Each row has a class, written as a number after it.
[ 30 -14  18   5  23   4   6  15  28 -34 -20  -8 -14  11   4  -2   3  27
   9  -4  -6   3 -42  -9 -12  31  -3 -41  10 -14  -5 -33  13  -2   7   1
   5  -2  35 -12  -9  -7] : 0
[ 17 -28 -18 -14  18   9 -15  17   1 -36  -5  87  13  55   4  24 -61  -9
  15   6  16  -4 -21   3  16   6   7   8 -40  -2  -7   1  16 -54  14  55
  15   1  10 -28   1  28] : 5
[ 42   5 -15  10  19  -1 -16  36 -18 -14 -15   9  11 -34   6  33  -1  35
  30   5  31  14 -51  19  -5  25  31   7   5 -19 -42 -11  -7  -8 -22  17
  -2  11  23  11  18  26] : 1
[  31    9   29   15   44  -13  -31    4    4 -114    0  -17    0   39
  -36  -51  -17   19  -27   18   13  -20  -46  -22   -8   24   65   -5
  -44   25  -12  -21   11  -61  -13  -17  -22  -18   37   10   11  -64] : 6
[-24  31 -24  -1  34  12  18  17  49  15   7  25 -19  11  -3 -18 -48  19
  -4   7  56  -1 -14   8   8 100 -23  21  43   2  24   0  21 -40 -11  13
   7  -8 -17 -56 -45 -31] : 5
[ 37   5  34   0  21   8 -20  24  10 -15   3 -31  14 -25  36  -9 -28  37
  31 -15   4  -2  -9  24 -15   3  -4  13   4  -9 -37 -23  -2  -6 -42  43
 -43 -17   1  11  12  44] : 4
[ -8   7  16  27  49 -11  48  34 -30 106  10  12  18  25 -22  19 -14  14
  -4 -23  27  -6  12  16 -27  -6 -12 -14  38 -33  31 -13 -28   6 -12  32
 -75   7 -54 -20  33 -12] : 5
[ -8  20  -4  48   9   8 -20   2 -12 -41  21  73 -21 -73  25  52 -39 -28
   7 -27  42 -31  25   3   6 -44  13  11 -28 -18   6   0 -18   5  -4  11
  17  -9 -18  34  -2  -4] : 4
[ 23   1 -21  14  -4  26 -26  25 -40  35 -13  -7   2  53 -36  18   2 -34
 -19  22 -45 -42  21  48  -2 -28  25   0  52  18 -69 -44  23  26 -18  61
 -51 -41 -36 -23  -5   0] : 3
[  6 -11 -10  16  44  54 -22  55  18 -50   7 -34 -17 -62  -2 -15  -5  23
 -38   2  37 -20   9  16  -3 -25  18  -5  26 -37 -29  -5  10  -1  40  80
  11 -14  67 -17  22  30] : 4
[ -8 -21  20 -10   3 -30 -15  23   6   5 -30 -19 -15 -38 -36   0  -3  41
   4  58 -43  -5 -30 -13   3  10  20  -1   9 -24 -33  30  24 -19  10 -47
  49 -10  29   7 -35  46] : 0
[ 30  -2   4   3  -4  19  14  30 -26  11 -26 -34   9  32 -20  29   9  36
  12 -14  30   1 -33  -9  -9  -8  15 -11  36  16  -9 -43   3 -36  13  -7
   8  -6  -2 -26  10  31] : 4
[ 11 -19 -17   1   7  11  29   3  -7  15  31 -11   7 -60  -3   8 -38  28
 -13 -28 -15 -40 -17 -44  -7  53 -35  53 -33 -55  51  45 -10  -3  -7  21
  25  -1  -4  -2  39 -54] : 7
[-10  19  38  19 -10 -26   7   8   2 -14   1 -37  18 -10 -11  51   5  32
   0 -47 -43  12 -49   5   5  20  22  10 -26  -4 -15 -12 -18   3 -27 -18
  12   4   0  20  30  -2] : 7
[  0  -7 -12  20  21 -26  26  27  20 -42  27  10  15  10  -1  20 -43  -1
   7  18  -5   1  -7 -13 -19  31  29  40 -42 -17  36   8  -7  15  17 -17
   8  22  31 -46  -6 -28] : 1
[-19   9  -5   9 -18 -25  -7   8 -10   7  37  33  13 -34 -20  -6  -3  33
 -29  17 -16 -26   0 -16 -16  29  12  24 -13 -21  -9  14   8   3   6 -23
  34  -6   0   2 -39 -17] : 5
[-12 -20  21   3  22 -11   4   1 -20  -7   0  15  16  47  15 -11  16 -12
   8 -35  46 -13   8  19   6 -10  22 -28  -5  20  24 -17  12  -5 -53  36
 -56 -42 -13   9   0 -16] : 2
[ 47   8  15   6 -22 -13 -16  11   1  -6   9 -19   6 -18 -10  22 -25  40
  21  11  -8  -5 -46  -3 -30  22 -21 -30  -1 -15 -39 -27 -14  -1   7  32
  28 -21   4 -23  -1 -28] : 3
[  1  -5   2 -14   3  -5  43 -22   6  26  -2  19  38  68 -31  23   8 -14
  -1 -18  78 -16 -27 -30 -10  45  12   2 -22  21  36  -3  17  -6 -62 -36
 -28  -7  10 -15   9 -17] : 7
[ 23   4  -9  33  -3  -4  43  -4 -31  -6 -16  33  -1  -7 -14  -6  -3  21
   2 -10 -16 -25 -24 -24   7  -9  30 -44  51 -14 -21 -10 -25 -33 -35 -25
 -26 -19 -20   5   4   5] : 4
[-20 -15  16  -7  20  45 -16   9  -4  35 -19 -17 -10 -44 -30 -23 -27 -24
   5   3 -39 -45  16  11  17  51  18  22  24 -53  30  25 -24  14  13 -38
  -4 -26   1  25   8  50] : 0
[ 12 -18  21   0  -6   4  -8  18 -32 -20 -11   6  -7 -24 -60   8  -5  10
  -6   8  40 -54  -2  16   5  79  36  37  -7  19  -9  36 -18   8  47 -37
  35 -15   5   8   6  18] : 5
[ -8 -17  12 -36  28   1  25  31  20  -9   6  15   7 -55 -47 -10 -43  35
 -24   7  12   3  -5 -24 -34  71  22   5 -35 -12  23  58  16 -27  16 -32
 -15  51  34  11  18  30] : 5
[ 16 -20 -32  20  16 -41  37 -19  -6  18   1  53  16 -27 -19  50 -16   3
  10 -31  30 -15  -9  23  52 -40  -3 -20 -13 -11  15  39 -43 -51 -50 -77
 -22   3  -7 -16 -12  37] : 6
[ 37 -27  28  -7 -19   8  25  10  16 -34   6  11   0 -14 -17  24 -57 -15
  15  -1 -15 -16  -5 -10  -9  65  -6   8 -30  15  18  29  -8  -7  29 -26
 -14 -18  21 -20   6   3] : 1
[-59 -15  -4  14  22  -9  -7   6 -14  -4 -19  34  13 -24 -39 -12 -22 -64
   1  -5 -54  -2  12  51  42  22  45   0  48  -7 -41  22   1 -11  43 -14
 -59  -7  -6  13 -11  80] : 7
[-12   2  27  25  12   6 -24  37 -38  29  -2  36  -9 -70 -25  27 -29  26
  -4   9  20 -25 -13  10   1  19  40  16  -4 -58 -21  36   0  -6 -12  33
 -22 -30 -18  23  46  22] : 7
[ 23 -23  35  -8 -24   9  10  50  20  -9  -3 -14 -24 -12 -43 -13 -30  26
  -7  29 -12  -5  -7 -24   7  24  10   0   5  -6  38  27 -40  25  33 -11
  35 -26  30 -31  16   8] : 2
[ 15 -36  17   9  39 -18 -13  45  -1  17 -12 -51   7  -4  12 -20  16  54
  35  -4 -18  10 -27  38  -2  45   3  31  25 -41 -34   4  21  -4   1  24
 -37  19  -3 -16  19  62] : 0
[  3  -2  15   5  -1 -33   4  29  11 -26  17  -6  16 -11 -15 -26  39  61
  19 -21 -23  21 -26   5  -1  53 -33  -5  -7 -27 -30  -8  15 -35   5  22
 -22  13  -7 -13  -1 -27] : 4
[ 29 -14   9  19  39 -20  22 -20 -32  79  -3  12   7 -19 -18 -26  11  -7
  27   1  31 -24   5   2  -3 -58 -44 -13  37 -24   0  -3 -42  15   6  24
  -5 -20  -7  31  23  -8] : 2
[ 10  -7  14  -5  -4  -9  19   6  15  -4   4 -14  25  33 -23 -20 -24  18
 -20 -20 -59   6 -19   2   6  -7 -30 -51  17 -26  -9 -14 -28 -31  14   3
 -13  -8  10 -17   5  -4] : 5
[ -4 -16  17  22  17 -32  -9 -36 -17 -40  12   0  27 -41 -20 -17   0  24
   1  -3  38 -27  -9  13  35  32 -14  30 -13 -32 -45  68  17 -12 -29 -12
 -21 -12  -4  12  32  21] : 7
[  1  -4 -10   2 -14  47 -27 -30  10 -13   9  23  13  -1  25  16 -36 -20
 -31  -2 -14  -7  20 -51 -14  -7 -44 -28  -2  -8  19   6  22  11 -11  10
  30 -31   5 -27 -31 -30] : 2
[-61  20 -26  -5  11  49  12  36  -9 -39   6   8  -8 -12  27 -85  29  84
 -35 -21  22 -20 -17  23   0   5  54  42  27 -14  50  -9  47 -23  21  83
  12  17  -7 -32  14  13] : 6
[ 37 -15  36  -2  27  10  -1  25   4  -7 -19  25   5   3  17  -8  -6  44
  27 -12  23 -12 -36  21   2  39  -4   6  -6 -20  27   7 -32   7  -5  40
   5   1   5  -3  35  14] : 1
[ 37  11   6  17  -6  24  -1 -28   6 -45  13 -31  -2  -2  -5  -2 -18   6
 -19 -26 -29  -5  19  33  24 -21  -9 -12  24  16 -32  -6 -15  -9  10 -13
  -3  -4  -9 -22  38  28] : 4
[  5 -14   2   8   9   9  15  34  34  32 -16 -14  12  19 -20  26  -5  17
  23 -40   7 -11 -41  18 -15  34 -29   3   7 -31 -13 -12 -11 -25   9  33
   5  23  12 -33   7  15] : 3
[ -6 -20  -8  15 -10 -35 -14  -4   4  23  16  41  11 -23   3  -5 -12  -2
   7  37 -18  -8   3 -11  -9  15   3  29 -20 -16  -4  36 -12   0  13 -17
  20  -3  -1 -28 -29   7] : 6
[  8  28  24  -6  28  17  45  12  42   1 -24 -46  -3  -3   5  -8 -14  47
   6   2  -6  16 -26 -17 -19  -6 -19  -4   4   3  20 -27   6   1 -32   8
 -23  13  22 -17   8  -6] : 6
[ 25 -35 -12  21 -64  -4 -44  29   1  -5  44  51   5 -22  -8 -15  -2   1
 -11 -28 -13 -37 -20   4  28   6  25 -16  12 -61   1  -5 -53  -4  -6 -22
  -2 -28   1   4 -13  42] : 3
[ -6 -38 -20  -4  72 -59  -4  -5 -30  65   2 -11  27  54  29   5   5  17
  20   7  10   4   6  13  -4   3 -19  25 -36 -38  16  18  -4 -30 -31  35
   9  17 -31 -12  15 -49] : 5
[ 22 -26  33 -27  26 -33  -4  -7 -42 -21  -9  33  30   0  66  -7  19  18
  34  18  44   8  -5 -16 -11   8  11  22 -45  81  30  74 -17  17 -16  -1
 -14  32 -39  16  15  26] : 0
[-25 -12  56  48  50 -13  56 -47 -59  39   2 -19  27  18  20  32  45  -2
  25   6  -7  -4  -2 -43  -3 -33  40   7 -11  25  12 -15 -18  37  -5  22
 -28 -38  -5   4  48  26] : 6
[ 16   7 -11  -2  -5   3  18 -10  -8  15  12  31  13  71 -12  35 -37 -31
   0   3  60 -21   2  27 -16 -15  49  10 -13  12  53 -20   0  38 -50  15
   4  -9 -16 -21  34  -5] : 1
[  9 -38   7  28  42 -32  -1  -1   0 -13 -35  56 -13 -41 -14  33 -33  -5
  -2  -4   0 -18 -10 -10   0  36  -7 -13   5 -45   1  40   6  25 -14 -35
 -16  35 -15  17  -3   9] : 7
[-14 -26 -16  -9 -11 -30 -17 -24  35 -39 -37  -3   4  24 -16 -16 -13 -39
 -27  -6 -14   6  -1  17   8  -5 -32 -64  15 -26  -6  23  -3  -6  29 -41
  31  17  18 -17 -24 -34] : 7
[ 54 -15  14  -5  25   9 -47 -16 -17 -63 -15  16   6  19   7   1  13  25
  13  20  60 -29 -35 -26  44   4   1  14 -20  17  -1   5 -15  16 -55   6
  27  -6  -3  25  19  19] : 3
[ 43 -27 -22 -10  14 -58  18 -22 -25  50  19   2  -1 -55 -11   0  40   7
  10 -19 -31 -12  29  75  34 -25 -24 -45   7  14 -68  17  -8 -25 -46 -17
 -76 -13 -19  29  -5  -2] : 3
[ 22 -22  22   7   4  24   9  51  45  49  18  51 -22 -48 -38  11  -7   2
  -8  35 -40 -23   4 -21  19  48  10  38 -21 -19   4  53 -63  33  12  -2
   3   4  37 -15  26  44] : 3
[ 20 -22  18 -28 -17  -4   2  39  31  -9  30   8  28 -28 -12 -17 -34  16
  -1 -14   6 -16 -22 -18  -2  48 -13  38 -62 -29  41  47 -45  -6   6  -7
   1   4  36  -5  26  -8] : 7
[ -5  20 -17  10 -21 -12  19 -11  20 -48  -8  23 -13  28  19 -18 -16  22
  -6   4  28 -45  -4   4 -14  33  16   8 -22 -22   1  -6   2  14 -43  -3
  46 -15   8 -13 -26 -75] : 5
[  9 -16   7  12  30 -13  44  22  21   7  27  -1 -19 -63 -43  12   3 -11
  -3 -19  43 -22  17  11  18  -9   2  34 -22  24   9  52 -39 -25  30 -11
   6  17  31  18  42  20] : 4
[ -8   1   5  -3  24 -16 -44  12   8 -29  46  19  20  -8  54 -29  21  71
 -32   8  26 -17 -17 -39 -17   0  -4  26 -32 -35  55 -66  50  32 -12  -2
  34 -20  30  -8 -81 -48] : 7
[ 44  17 -13 -15   2 -12  15   7  37 -47  35 -25 -20   8 -15   3 -49  36
   6  13 -33  33 -13   0 -18  40 -16  20 -31  31   3 -32  40  -2   9  25
  33  10  17 -49   7 -64] : 2
[ -2 -35  54  16  14 -34  15  13   8  38  30   3  14 -16 -13  -9  35  32
 -17   3 -21  -3 -32 -66   7  27  -3  20 -28 -31  49  31 -53  27  14 -19
  24  -2  24  15  33  -4] : 7
[-22 -17 -14  27  40  22  22 -48  -4  -3  -4  71  15 -33  12  28  32  10
 -20 -52  59 -40  12  49  28 -42 -23 -28  17 -32   3 -12  20  36  30  15
  30   0  33 -20 -12  52] : 7
[-13 -42  20   2  -7 -22   2  -2 -33 -45  -9   8  26  78   6  17  22   2
  16  -9 -13  -8 -29   4   7 -33  16 -19 -23  13 -19  -8  51 -22  -2  71
  -1 -26 -10 -11  16  17] : 0
[ 10   5  -7  -5  -3 -17  47   2 -21  74  10 -26   0 -41  -5  26   5  30
  -9   3   9   5  15  -9 -28   0 -10  11 -17  19 -18  44 -18 -35  22 -32
  15  16   1  -6  25 -25] : 5
[-16  10   6   7   8  16   1  22  15  41  35  34  -5 -44 -15   5  -5  13
 -31   2  -7 -30  -3 -24 -26  27   9  12 -23   8   5  26  -6 -35  19  16
  14 -11  14 -10 -14 -32] : 3
[ 26  -3  11  21   9  -1  -5  -9   0  14  28 -50  10 -70 -17   5 -19  16
  25  14  63 -12   6  -5   0  11 -21  46  -2 -33 -10  31 -33  44  -1 -11
  33 -17  32   0  37  28] : 2
[-27  -2   5  -9  25 -39  44  30   7  67 -13  28   5 -13 -39  12 -10  11
   1  35 -70   8  -3 -23  -6  16   8  -5 -12 -24  15  19 -43   0  10 -40
  18  16  14   7 -24 -13] : 5
[ 15   2 -13 -12  24  55 -11 -32 -19 -22 -37  -1  -8  17 -25 -15  -7 -28
 -17 -10  32 -33  38  26  20 -11 -28 -22  23  26 -15  10  20 -52  31  -9
  -2 -16 -15 -14  10 -14] : 4
[ -7 -15   7   1  -2  49   4  11  41  -5  -2  -8  23  24  14   2  10 -74
  -5 -46  11  19   9 -12  -9  11 -40 -30  13  14   7   8 -14   3  34   1
 -57  19  24  -9  12  27] : 0
[-36 -37   7   1   4 -25  30  -6   1  -4   7 -17  19 -25 -32 -11 -14 -26
  -2  -5 -67 -12  -4 -20 -11  20  11  18 -26  -6  13  51  -8 -17  29   4
  -5  10  10   5  17   9] : 6
[-14 -30  18  14  -2 -21 -10 -15  -1  10  17 -26  11 -16 -33 -12  -6  -6
 -17   0 -45  -5 -18 -30  13  50   9  15  -2  -7  24  48 -30 -28  18 -39
  17 -11  -9  -9  14   8] : 6
[  8  19   7  -2  21   6  42 -46 -17  41 -37  20 -12 -41 -22 -18 -27  45
   8   2 -20 -42  18  31 -34 -70  24 -32  15 -59   2 -18  -8   7  -8 -37
  44  22   1  27  28  31] : 4
[  8 -26  17  16  13  -7 -11  35 -17  20  11  34   5 -55 -18  19 -28   6
   8  20  47 -45  -5  29 -28  41  51  35 -16 -25   0  50 -26  15  26  18
  23 -21  29  -6  14  29] : 1
[ 43 -12   3  -9  13 -17  -6  34  -1  24   6 -12  23  -3   8  37  -9  45
  33  -4  17  33 -40  17   3  20  -9 -13  -3 -31  -3 -30   1 -21 -29   5
 -26 -10  14 -16   4  24] : 1
[-34  12   8 -39   7  15   8   6  16  36  20   4  13 -46 -15  14 -17  19
 -41  16 -82   1  -4 -27  -6  25  13  31 -57   6  26  48  -2  -5   0  17
  49  -3  28   5  18 -22] : 7
[-11 -18 -20  31   8 -39  31 -19 -48  50   5  18  11  -8 -28  36 -17 -18
  15  29  84  -9 -15 -33  13 -51  21  13  20  -3 -16  40 -30 -47  38 -35
  49  -5   6   4  19  50] : 5
[ -8 -16 -13   4   3 -19 -11   5  -3 -21  11 -10 -16 -47  33 -20 -32  -2
  -8 -12 -36   7   4  -1   6   6  10  23 -30 -28  -6  46   1 -47  20   0
  -4  11  -3  15  31 -30] : 7
[  9  18   1 -27   4  71 -20 -35 -22 -40 -31  12   0  42  43 -53  22  20
 -16   3   1 -20  38  24   3 -19  11 -18 -14 -13  17  -6  34  30 -30   9
 -18   4 -20  -5  40 -13] : 0
[ -4  -8  -4 -11  -8 -54  40 -19   9 -11  37  67   7  34 -16  -7  -6 -15
  -9   8 -51  35  -8  -7 -26  32  22 -44 -27  13  43   2  16  18 -18  19
 -19  31 -23  -2  22 -56] : 1
[ 39  -5  14  -9  -6  -5   1  31  -7  37  -8 -52  15  14  -8  32  -4  19
  22  -1  12  12 -14  29   2 -11 -12  -7   4 -18  -6 -23 -13  -5 -20  -2
 -22 -26  10 -10  19   5] : 1
